Below is a small trained network, with its code and all its weights. Each question gives an input and a target symbol and asks what happens when units are switched off, that is, made to give their printed mean instead of their output.

import numpy as np


def w(rows, s, z=0):
    codes = np.array(rows[::2]) - 128.0
    scale = np.full(codes.shape[1], s)
    scale[-1] = z or s
    return codes * scale


def norm(h):
    return h / np.sqrt((h * h).mean(-1, keepdims=True) + 1e-5)


def f(y):
    return np.maximum(y, 0)


def softmax(a):
    e = np.exp(a - a.max(-1, keepdims=True))
    return e / e.sum(-1, keepdims=True)


def log_softmax(a):
    a = a - a.max(-1, keepdims=True)
    return a - np.log(np.exp(a).sum(-1, keepdims=True))


def net(x, mask):
    ids = ['αβγδεηθλμπτφψω'.index(c) for c in x.split()]
    T = len(ids)
    res = E[ids] + P[:T]
    u = 0
    for l in range(2):
        q, k, v = (norm(res) @ M[l].T for M in (Q, K, V))
        z = softmax(np.where(np.tri(T) > 0, q @ k.T / 3**0.5, -1e9)) @ v
        res = res + np.where(mask[u], z, O[l][:, -1]) @ O[l][:, :-1]
        u += 1
        y = f(norm(res) @ A[l][:, :-1].T + A[l][:, -1])
        res = res + np.where(mask[u : u + 8], y, B[l][:, -1]) @ B[l][:, :-1]
        u += 8
    return log_softmax(norm(res)[-1] @ U[:, :-1].T + U[:, -1])


Q, K, V, O, A, B = {}, {}, {}, {}, {}, {}
E = w([
[27,211,143,177,121],'α',
[97,152,167,127,119],'β',
[53,113,67,158,179],'γ',
[136,156,248,85,156],'δ',
[155,151,177,131,178],'ε',
[109,115,90,111,154],'η',
[117,197,37,183,132],'θ',
[114,81,81,123,118],'λ',
[222,22,186,111,141],'μ',
[158,140,104,75,122],'π',
[118,131,174,121,121],'τ',
[117,118,93,243,174],'φ',
[122,110,170,235,86],'ψ',
[63,67,191,46,254],'ω',
],0.021)
P = w([
[44,2,71,124,156],'0',
[89,28,97,97,137],'1',
[110,57,103,75,131],'2',
[129,82,98,65,134],'3',
[139,103,106,56,131],'4',
[145,124,100,52,139],'5',
[152,135,96,51,133],'6',
],0.0064)
Q[0] = w([
[103,150,82,157,129],'0.h1',
[206,104,66,225,55],'0.h1',
[134,148,134,4,152],'0.h1',
],0.012)
K[0] = w([
[89,143,99,158,133],'0.h1',
[136,56,106,185,80],'0.h1',
[213,174,135,5,183],'0.h1',
],0.013)
V[0] = w([
[76,114,145,191,132],'0.h1',
[124,153,74,53,96],'0.h1',
[93,78,88,170,2],'0.h1',
],0.0071)
O[0] = w([
[168,255,81,92,142,241],'0.h1',
[65,112,95,95,81,2],'0.h1',
[176,208,88,22,53,91],'0.h1',
],0.0078,0.002)
A[0] = w([
[205,91,201,170,122,77],'0.n1',
[121,204,110,88,140,73],'0.n2',
[167,112,75,235,185,33],'0.n3',
[127,152,96,254,70,41],'0.n4',
[209,85,111,99,2,26],'0.n5',
[154,138,208,79,219,255],'0.n6',
[72,56,118,168,116,105],'0.n7',
[187,137,109,71,235,196],'0.n8',
],0.0075,0.0019)
B[0] = w([
[94,165,170,200,82,198],'0.n1',
[30,67,119,213,136,177],'0.n2',
[110,232,26,118,95,197],'0.n3',
[92,202,162,40,139,202],'0.n4',
[146,254,154,231,155,185],'0.n5',
[46,126,98,192,36,254],'0.n6',
[178,180,52,52,17,196],'0.n7',
[158,14,129,139,66,204],'0.n8',
],0.0055,0.0046)
Q[1] = w([
[220,117,137,43,255],'1.h1',
[196,127,237,75,126],'1.h1',
[146,171,161,101,185],'1.h1',
],0.0085)
K[1] = w([
[141,60,5,96,106],'1.h1',
[92,111,80,163,49],'1.h1',
[73,92,115,118,104],'1.h1',
],0.012)
V[1] = w([
[13,147,157,110,42],'1.h1',
[166,171,134,216,45],'1.h1',
[148,202,181,42,254],'1.h1',
],0.0057)
O[1] = w([
[38,148,153,134,36,255],'1.h1',
[172,194,105,247,9,208],'1.h1',
[155,243,217,3,189,51],'1.h1',
],0.0062,0.0041)
A[1] = w([
[221,83,52,13,88,79],'1.n1',
[74,107,2,125,165,59],'1.n2',
[68,120,11,51,110,3],'1.n3',
[95,170,232,114,74,124],'1.n4',
[130,136,173,194,23,114],'1.n5',
[102,6,121,84,106,54],'1.n6',
[78,72,145,160,231,72],'1.n7',
[137,209,56,138,176,95],'1.n8',
],0.009,0.0065)
B[1] = w([
[98,173,42,131,196,162],'1.n1',
[142,156,252,161,127,202],'1.n2',
[189,122,213,156,130,183],'1.n3',
[135,133,228,136,176,213],'1.n4',
[196,150,73,76,161,254],'1.n5',
[140,180,109,57,115,173],'1.n6',
[147,125,50,195,72,158],'1.n7',
[109,52,122,38,163,191],'1.n8',
],0.011,0.0069)
U = w([
[127,111,131,27,84,205],'α',
[224,29,140,108,144,151],'β',
[147,128,34,120,139,162],'γ',
[123,146,60,147,253,162],'δ',
[9,185,116,139,133,120],'ε',
[131,110,95,244,146,174],'η',
[100,120,80,145,41,193],'θ',
[211,212,160,162,107,42],'λ',
[133,127,181,90,106,124],'μ',
[130,88,240,160,191,123],'π',
[128,112,125,133,157,72],'τ',
[69,36,103,97,173,254],'φ',
[165,126,155,45,240,104],'ψ',
[129,119,122,130,157,56],'ω',
],0.015,0.0042)

Each question gives the input, a string of symbols that net reads in full, and the target symbol t.
The units are the heads (3 rows each of Q, K, V and O) and the neurons (one row each of A and B). Each row of codes is followed by its name. A weight is (code - 128) times the scale printed after its matrix; where a second scale follows, it is the last column's (O, A, B and U).
mask holds one flag per unit, layer by layer, with each layer's heads first. A switched-off unit (its flag False) gives its mean, the last column of its rows in O or B, instead of its output. The means were averaged over made-up inputs and are rounded, as every weight is.
A unit's drop is (log p(t) with every unit on - log p(t) with that unit switched off) / (log p(t) with every unit on - log p(t) with every unit switched off).
The circuit of an input: a set's keep is (log p(t) with only the set's units on - log p(t) with every unit switched off) / (log p(t) with every unit on - log p(t) with every unit switched off). Starting from the 12 units with the biggest drops (on a tie, the unit counted first), units are removed one at a time, each time the one whose removal leaves the highest keep (on an exact tie, the one counted first), for as long as the keep stays at least 0.8.
circuit, biggest first: the units of the circuit, biggest drop first
most important unit: the unit with the biggest drop
k most important neurons: the k neurons with the biggest drops, biggest first
top k neurons in layer l: the k neurons of layer l with the biggest drops, biggest first
input β ψ φ η, target λ: most important unit => 1.n3
input ψ δ β α φ γ, target π: 2 most important neurons => [1.n2, 1.n3]
input π π ε φ θ θ, target δ: 2 most important neurons => [1.n8, 0.n7]
input ψ β π, target γ: top 3 neurons in layer 0 => [0.n6, 0.n5, 0.n7]
input ψ ω ε α φ θ λ, target δ: circuit, biggest first => [1.n1, 1.h1]
input ω φ δ ε τ τ, target η: circuit, biggest first => [0.h1, 1.n7]
input α ω δ ε π θ λ, target α: circuit, biggest first => [0.h1, 1.h1, 0.n7]
input μ ψ θ ψ γ, target π: 2 most important neurons => [1.n2, 0.n6]
input η ω φ π, target ψ: 2 most important neurons => [1.n1, 1.n3]
input λ ω ω ψ δ λ β, target π: top 4 neurons in layer 1 => [1.n4, 1.n6, 1.n7, 1.n1]
input α ε μ τ β, target η: top 2 neurons in layer 0 => [0.n6, 0.n4]
input ω α θ, target ψ: top 2 neurons in layer 1 => [1.n8, 1.n3]
input φ λ φ β τ, target θ: 2 most important neurons => [0.n6, 0.n4]
input δ φ η μ τ, target π: circuit, biggest first => [0.h1]
input λ δ ψ φ π, target γ: 4 most important neurons => [1.n1, 0.n6, 1.n4, 0.n7]
input ω φ θ α η λ, target λ: top 4 neurons in layer 1 => [1.n3, 1.n2, 1.n8, 1.n5]
input λ ψ ψ φ, target γ: circuit, biggest first => [0.h1, 1.n8, 1.n4]
input ψ β τ, target λ: 3 most important neurons => [1.n5, 0.n6, 1.n8]
input β π ω ψ π β, target α: circuit, biggest first => [0.h1, 1.n5, 0.n7]
input γ φ λ ω λ, target ψ: circuit, biggest first => [1.h1]
input φ π θ, target δ: top 2 neurons in layer 0 => [0.n6, 0.n7]
input φ γ δ τ, target π: top 2 neurons in layer 1 => [1.n4, 1.n8]
input β α θ, target ε: 3 most important neurons => [1.n5, 0.n2, 1.n8]
input ψ ψ μ ψ η, target λ: top 3 neurons in layer 1 => [1.n3, 1.n2, 1.n8]
input α δ ψ φ, target γ: top 2 neurons in layer 1 => [1.n4, 1.n8]
